[ -2  -5  26 -27 -38  -8 -43 -10 -10   0  55 -17   5 -43  54 -29   2  48
 -10   8  65 -19 -20 -18  13   2 -16  12  -8  24  19 -32  20  34 -24  60
  -1   9]	<104>
[-10 -36 -50 -13  18 -12 -31  21 -13  12  -2 -13  51  53 -17   1 -13  15
  -8  30   3 -11  22 -93 -29  17  40  16  28  19   0  29  50 -25  -7   4
 -12  12]	<39>
[ 13   9  22   1  15  39  43  27  13  31 -13  45   1  24 -41 -22   2  13
 -32  45  91 -29 -35  52  12  36 -13 -37  26  83  26 -29 -17  21 -12 -37
 -13 -49]	<48>
[  7 -10  65  25 -64   2  16  29  -7  37 -57 -16   5 -29  42  -2   2  47
 -64 -70  23 -25   3  16  -9 -14   6  11   5  49  12  12  -5   4 -36   9
   1  -9]	<132>
[ 32 -11  18  -1  -4 -15   7  19  -5  16 -29 -10  24  29 -31 -18  25  38
  30  39  69 -25 -32  48  16  15 -26  -1  13  77  24 -32 -15  56  -5 -37
   1 -39]	<143>
[ 15 -17  34  33 -46  23   3  -6  -5  29 -12  14 -15 -31  44  -4 -12  13
 -66 -39  49 -11 -11  18  -2  -6  20 -26  25  -8   4   1  29   7 -33  20
 -11  -2]	<98>
[ 31 -29  24   8 -36 -13   6  -6 -20 -16 -11  36 -15   6   0 -24  16   1
  29  18 -41   7 -30 -11  61  47 -17 -33  26 -45  17 -25  20  48  22  29
  36   9]	<48>
[ 12 -12  69 -10 -40  -8   2 -29 -30   8 -33   6 -17   3 -28 -48  -8   6
  52  37  24 -10 -36  12  24  67 -22  -9  41 -71  -6  -8  39  18   1   9
   6  32]	<61>
[-21 -13  18  12 -27 -48 -19  43  11  12   6 -17   5 -10  26  14  53  52
 -16  -8 -74  18  19 -52  33 -41   2 -31  33  70 -18 -13  14  22   6  34
 -22   2]	<48>
[ -8 -10  15 -23 -25 -11  -1  17 -12  28 -21 -25  16  62 -28   2   7  43
   6  72  53   4 -36  23   4  -2 -27  -8  45  60  30  -4  -2  38  13 -51
  -6  -9]	<39>
[-16 -20  57   5 -56  22  10 -13  -9  27  -7   1 -20   3  59   8  -7  33
 -80   3  16  10 -36 -20 -29 -40  21 -25  38 -13  19  17   7 -12 -17   0
  10   7]	<63>
[-10 -10  26  22 -32 -19 -67  33 -40  10   2  42  12 -25 -10 -26 -32  13
 -37 -36  -6  -5 -29  74  14  19  -4  53 -24 -72 -18   0 -46  -5   6 -46
  31  37]	<77>
[  6   4   9  22 -15 -24  -7  26  20  -8  33   5   2 -35  43  30  63  38
 -39  -6 -55  16  15 -46  49 -12  -7 -49  16  70   8 -44   1  19  -5  56
 -31 -27]	<63>
[ -9   9  37  -4   2  11  27   2  -2  31 -32  -2  11  43 -41 -22  -2  24
  -8  76  88  -6 -43  49   0  29 -29 -14  39  29  15   6   0  13  -3 -50
 -12 -16]	<14>
[ -1 -33  -8  28 -62 -48 -68  32 -51  -7   2  24   8  -9  33  -5 -25  23
 -26 -24 -37  11 -18  48  45 -14 -23  28 -22 -94  -5   5 -43  29  41 -22
  48  54]	<63>
[  9 -32 -57  10  30  -9 -37   2  -8  13  -8  12  48  33 -26 -10 -25   0
   2  17  23 -18  26 -64 -34  48  36  23  12   7 -10   6  61 -17 -12  -1
 -14  -7]	<41>
[-13 -19  11  19 -50 -13 -52  32 -24  21   2  40 -10   1  23  -2 -49  17
 -66   1  -2  -1 -23  46  17 -13  -1  25 -24 -48   8   6 -61   0  22 -45
  42  33]	<41>
[ 41 -16  51   9 -31 -19  -7   0 -18  -5 -21   6  -6 -20 -19 -43  12   6
  45   0   1 -28 -27  10  60  59 -20   0   3 -13  25 -43  21  29   5  29
  26   4]	<104>
[ 28  -4  43  21  -4   7  50  10   2  28 -28   0  19  54  22   5  60  43
  -6  54  62  23 -48  15  38  35 -28 -41  33  69  59  -7 -16  28   9 -15
  -6 -45]	<14>
[ 16  -3 -16  46 -47  14 -26  43 -21   9   1  44   2   1  61  11  22   8
 -77   8  -7  24 -23  27  54  12   5  -4 -16 -66  32  25 -67   9  22  -3
  28  31]	<39>
[ 29 -20  56  -3 -33 -15  43  32  -4  -4 -31   7 -12  13  13 -20   2  13
  16  21  -9  -8 -34   0  45  25 -11 -13  22  10  34 -14   0  19  10  -3
  29 -10]	<98>
[ 51 -15 -57  49  28  -1 -36  -2 -18  17   2   7  65   3  -2   1  48   5
  25 -12  14 -13  33 -75  19  93  26 -20   9  -1  11  -3  66   7 -12  55
 -30 -18]	<39>
[ 32 -37  40   2 -56 -51  27  22 -17 -11 -37  -3  11   8  16 -15  28  36
  54 -11 -31 -10 -13   6  62  17 -29   3  -4  24  31 -12 -12  51  18  14
  35  -7]	<61>
[ -9 -25  65   1 -47   8  11   2 -14  38 -28  -4  -9  -6  13   2 -50  44
 -60 -50  24 -48   3  22 -46 -30  27  28   2  59   6  -3  -2   9 -45 -21
  12 -13]	<143>
[ 15  -4  39   9 -17 -15 -18   4 -10  34 -42  -2  17  25 -57 -23   0  26
  33  41  76 -28 -26  71   5  33 -34   1  25  56   8 -33  13  47  -9 -55
 -11 -34]	<41>
[-32 -10  32   1 -17 -43 -42  27   5  24   4 -32   0  -2   4  11   6  46
  -9   7 -58  16  15 -30   6 -36   8 -18  45  45 -31 -21  33   1  -4   3
 -36  22]	<98>
[ 30  -2  28  18  -6  15  19  11  -2  32 -34   2  14  38   3 -12  50  28
  -9  72  77  28 -57  32  26  30 -23 -49  60  24  36  -9  13  24   7 -31
 -16 -27]	<98>
[ 49 -29  27  15 -27  -1  22   8  -7 -11  -9  41 -12  -4  15 -18  41  -2
  26  20 -44   8 -36 -22  81  50 -18 -50  15  -2  36 -35  12  42  21  53
  36  -8]	<48>
[ 43 -21  40  10 -24  -9  41  27  -3 -21  -6  26   8  -7  26 -14  54   7
   5  10 -27   3 -38 -10  66  55 -25 -20   8   4  40 -22 -10  19  14  35
  38 -22]	<77>
[-17  -2  47 -37  -4   4  13  -3  -8  31 -27   4   0  34 -81 -49 -63  26
  18  49 114 -46 -21  67 -25  23 -23  13  30  55  -6 -26  13  26 -19 -76
 -29 -22]	<61>
[-31   1  41   1 -10 -40 -30   7  11  -3  18 -17  -3  -9 -10   6  11  32
  -7  -2 -51  -2  23 -11   8 -10   1   6  18  47 -35 -33  19  -4 -16  11
 -31  -7]	<14>
[  5  12  26 -28 -31  16 -29  -9  -4   2  59  -3   0 -39  44 -12   4  34
 -25  27  75 -11 -22 -18  13  14  -8  -9  -4  43  25 -28  -3  12 -28  59
 -12 -16]	<39>
[ 32   1 -15  40  45  26  25  13   4  17 -12  16  58  35  40   7  52  15
 -33  12  48   3  -1 -89   4  76  34 -23  11  30  45  34  26 -55 -20  30
 -23 -45]	<14>
[ -4   1  24  16 -19 -46 -10  22  13   2   8 -17  16 -31  33  14  56  50
  -7 -32 -48   8  37 -36  40 -18 -13 -26   6  78  -8 -31   3  14  -7  38
 -46 -30]	<61>
[ 13  12  19 -16 -49   0 -32  -2  -4   6  47 -24   9 -33  67 -11  15  50
  -3  11  74 -10 -19 -19  18  15 -17 -12  -3  40  29 -17   1  26 -21  60
  -8  -6]	<39>
[ 13 -12  35  27 -27  36   2 -14  -2  19  21  43 -21 -37  28  -5   0   4
 -71 -42  30 -11  -9  14  -7  26  22  -7  13   2   1 -22  15  14 -40  31
  -3  -8]	<77>
[  4   1  25  23 -11 -55 -59   0  -5   1  13 -22  13 -40 -12   7  35  42
  33 -47 -73 -10  35  -3  33   6  -7   0   5  46 -40 -58  21  33 -12  39
 -36   2]	<143>
[-10  17  48 -20 -35  11   5 -19   0   7  35 -17  -5 -10  80 -12  11  44
 -43  30  71   7 -36 -29   0  16 -16 -12   9  12  26  -1  -6 -11 -17  39
  -2  -9]	<14>
[ 14   8  12  39  -8 -31 -23   5  14   0  23 -10  12 -44  32  15  87  27
   7 -19 -45  24  32 -33  56  13 -15 -47  19  31 -17 -32  31  24  -6  67
 -55 -18]	<61>
[ -8   1  25  22 -31 -66 -57  12  -9   6   8 -36  14 -37   3   6  33  49
  32 -32 -71  -5  34 -10  31  -3 -26 -10  17  45 -36 -38  35  22   3  36
 -27  10]	<63>
[ -20  -12   32   23  -44  -13  -64    9  -45   25    3   29   -7    4
   12  -15  -42   24  -39  -10   22    6  -27   49   17    5    4   18
   -6 -105  -11   20  -42  -11   19  -46   14   56]	<61>
[  0   4  31  21  -3 -46 -65   2  -6   5  17  -5   7 -55 -46 -10 -12  30
  43 -58 -63 -35  38  14  21  20  -5  17  -8  51 -43 -68  29  39 -20  31
 -33   4]	<132>
[  8 -15 -17  10  30  11  15  47   5  28 -15   1  56  36  33   9  48  30
 -41  16  19 -12   6 -99   1  31  36  -7  10  61  46  28  18 -57 -11  20
 -12 -19]	<104>
[  0  16  32  14 -15 -25  10  25  21   6  -2  -7   6 -16  48  25  75  60
 -40 -11 -61  16  17 -48  35 -11   2 -36  21  85   5 -30 -24   1 -13  41
 -37 -25]	<143>
[ 23  16  22   9  14  25  44  27  15  27 -28   3  11  39   6  -4  26  27
 -26  69  76  13 -46  39  14  24 -23 -43  35  71  51 -16 -27  21   3 -46
  -8 -44]	<98>
[ 35  -2 -21  40  50  24  23  38   6  20 -10  24  60  11  20   0  52  13
 -34 -20  30 -32  23 -73  11  71  43   2 -11  59  46   9  20 -39 -25  32
 -18 -43]	<104>
[ 13  -4  30  -1   8   8  12  18  -1  23 -19  10   6  24 -56 -32 -14  19
   9  46  79 -41 -27  65   5  32 -22  11  18  68  25 -36   7  39  -7 -48
  -4 -26]	<104>
[-21 -12  24   0 -22 -15 -78  13 -46  24 -17  28  -2 -11 -62 -32 -91   9
 -19 -18  17 -44 -16  76  -1  16   4  55 -18 -57 -36  -7 -34 -11  -2 -50
  21  64]	<143>
[ 21   3  78 -10 -31   0  46  37  -7   5 -52  19  -8  -5 -23 -34   0  14
  -5   2  -4 -22 -23  14  35  57 -14   7  11  -1  19 -15 -22  -2  -5  -2
  24  -5]	<132>
[  2  -7   5 -21 -54  -2 -42 -19 -12   2  63 -24   0 -23  77  -3  20  42
 -10  43  37  23 -34 -46  23  -3 -17 -26  17 -11  24  -8  23  35   1  74
  -1  24]	<39>
[-36 -12  35 -62 -53 -26 -60 -23 -24   4  56 -33   0 -20  34 -32 -28  54
  15  28  61 -15 -43 -24 -21  -7 -18  23  16   0 -12 -23  26  18 -17  30
   3  33]	<77>
[  2 -11   4  27 -28 -65 -43  16  -2 -13  21 -18  12 -22  28  23  56  49
  13 -22 -92  19  28 -28  55 -20 -24 -19  17  58 -15 -40  20  26  19  45
 -22  -4]	<63>
[ -6   1  28 -25 -45 -15 -17   8   3   7  32 -22  10 -41  51 -16 -19  51
 -12   4  90 -33 -17  -2  -1 -16 -15  12 -21  69  19 -15  -6  17 -27  39
  -4 -22]	<41>
[ -4 -25  36  16 -48  -2  -7 -17 -14  25  -9   3   0 -24  12  -6 -12  32
 -41 -48  11 -23  -4  20 -28  -1  13  11  15  17  -9  -7  21  15 -29   6
  14  -2]	<77>
[ -7 -12  31 -33 -48 -37 -25 -11  -9   1  34 -27  12 -29  27 -27 -28  54
  20 -22  61 -36  -7   3   3   7 -22  23 -19  46  -3 -27   9  26 -23  42
   8  -2]	<14>
[ 17 -15 -29  15  31   9  -2  25   2  21 -11   9  58  13  -3 -19  28  17
 -22  -8  39 -33  15 -83   4  61  39   5   9  33  23  10  45 -31 -26  32
 -21  -9]	<104>
[-11   0  37  12 -21 -56 -56  -3 -12  12  -2 -24   7 -36 -20  -3  10  52
  27 -32 -69 -12  36   0  13  -5  -5  10  10  43 -45 -52  22  26 -13  21
 -33   8]	<143>
[  9  16  10  27   7  -2   3  29  36  -3  36  10  -2 -41  33  19  69  22
 -57 -19 -34  -1  19 -45  49  -1  12 -36   1  79  21 -47  -6  13 -21  56
 -34 -32]	<104>
[ 19  -2  -6  -1 -30  11 -43 -22   9  -8  68  13  -4 -50  68 -12  14  16
 -21  30  65  -1 -27 -13  14  12 -12 -20  -5   5  10 -32  20  28 -19  74
  -6 -10]	<41>
[-37   9  31 -33  -5  26  24  17   5  22 -18   8   3  61 -46  -4 -12  34
 -28  81  58   0 -51  32  -9  -3  -6 -18  48  47  30  19  -8  -1  -6 -67
   2  -8]	<48>
[ 66 -15   9  37 -41  -6   9  -3 -11 -11   1  23  -3  -2  46  -9  72   4
  40  30 -38  33 -26 -11  81  64 -31 -45  25 -42  36 -22  23  63  28  58
  15   1]	<39>
[ -8   0  41 -26 -11  -7   4  34  -4  31 -37 -14  16  28 -74 -35 -34  35
  15  32  89 -48 -30  72  -9   6 -23  29  14  76   5 -30 -10  34 -15 -74
 -12 -22]	<132>
[ 36 -29  34   3 -37 -38 -11   4 -21 -13 -26   1   1 -15 -20 -44   9  12
  53  -5 -13 -37 -10  10  59  43 -25  18  -5   6  18 -41  16  52   7  29
  37   8]	<104>
[ -2 -12  44 -27 -16 -22  20  44  -6  28 -42 -19  13  38 -56 -26 -23  45
  17  28  86 -32 -32  52   1 -18 -24  24  19  95  16 -21 -17  36  -1 -69
 -11 -32]	<132>
[  0  13  49 -22 -27   0 -23 -23  -9  13  38  -4   1 -47  10 -46 -49  38
   8 -22 106 -56  -3  21  -4  46 -14  30 -24  49  -5 -39  19  13 -47  42
 -16 -15]	<14>
[-10  -6  44  17 -49 -20 -65  26 -52  25 -29  13   3   0  13 -16 -23  36
 -40  -6  13   2 -29  47  21   7  -4  32  -4 -81  -9  22 -52 -15  12 -36
  24  56]	<143>
[ 11 -24  48  -7 -29 -17  13  15 -21  -2 -27  31  -6  -7 -52 -46 -23   2
  40  -4  -8 -42 -19  23  45  41  -7   0  10 -10  -7 -21  13  23   2  11
  28  11]	<48>
[-11 -11   5 -22  31  13  23  48   4  40 -19   4  34  29 -24 -23 -28  23
 -21  13  72 -75  -2 -76 -40  23  58  39   1  99  27  17  19 -66 -33 -14
 -17 -19]	<104>
[ 30 -23 -48  16  29 -22 -69  11 -24  10   2   5  66  -6 -60 -26 -17   3
  52 -26  23 -50  41 -48  -4  69  30  34 -11  33 -16 -17  70  -5 -27  23
 -33 -17]	<39>
[ -8   4  24  24 -19 -53 -39  13  -1   5  17 -26   6 -33   8  13  31  50
  11 -28 -56  -3  34 -16  32  -8 -13 -14  13  65 -24 -45  17  23  -1  37
 -32  -4]	<63>
[-39 -41  29 -15 -63   2 -25 -22 -11  24  -7 -10 -21  18  24  -2 -75  19
 -77 -14  29 -11  -7   3 -57 -55  22  27  24 -19 -11  13  27   9 -20 -33
  16  22]	<41>
[-32  10  29  -6 -13   6  -5  19  22  18  17  13  -8 -10  39  20  57  37
 -79  20 -55  36   0 -74  26 -28  10 -68  41  53   2 -16  -3 -24 -10  38
 -34 -11]	<48>
[  2 -15   7  36 -49 -13 -48  52 -36  16   0  56   5 -20  29 -13  -7  18
 -47 -36  -1  -2 -27  48  53   3  -2   8 -22 -63   0  12 -48   8  19 -15
  25  33]	<48>
[ -41  -17   51  -18  -39   33   19    9    8   30  -19   -7  -15    4
   13  -11  -42   20 -113    1   45  -23  -33  -19  -46  -56   36    0
   36    5    4   26    2  -13  -37  -23    0   13]	<132>
[-13   6  16  11   5 -27 -14  26  20  -5  32  10   9 -37   0  11  41  24
 -25 -24 -74  -2  29 -13  21  -1  -4 -10   5  72 -24 -50   1   4 -14  26
 -28 -27]	<77>
[ 37 -20 -25  33  24 -32 -36   8 -28   5 -28  -8  68   9   3  -8  39  28
  44 -21 -16 -14  19 -62  12  59  13  17   3  12   4  11  44   3 -10  33
 -14  -5]	<143>
[ 25 -13  27  59 -53  -1 -19 -27 -18  23 -14  -5   3 -20  73   9  35  27
 -40 -42  -9  24  -5   8   9   8   5 -30  34 -55   6  19  38  20  -8  26
  10  10]	<98>
[ 54 -11  52  32 -41 -22  29   9 -11  -8 -31  15   2 -14  30 -13  55  21
  42 -14 -28   6 -16   6  78  67 -35 -27  10  -1  32 -16   3  37  13  45
  15  -8]	<61>
[ 22  -5 -15  20  45   0   1  46  -8  21 -23  -4  69   8 -23 -13 -20  21
   7 -29  39 -60  35 -52 -17  66  26  29 -20  91  22   4  32 -35 -31   3
 -17 -36]	<63>
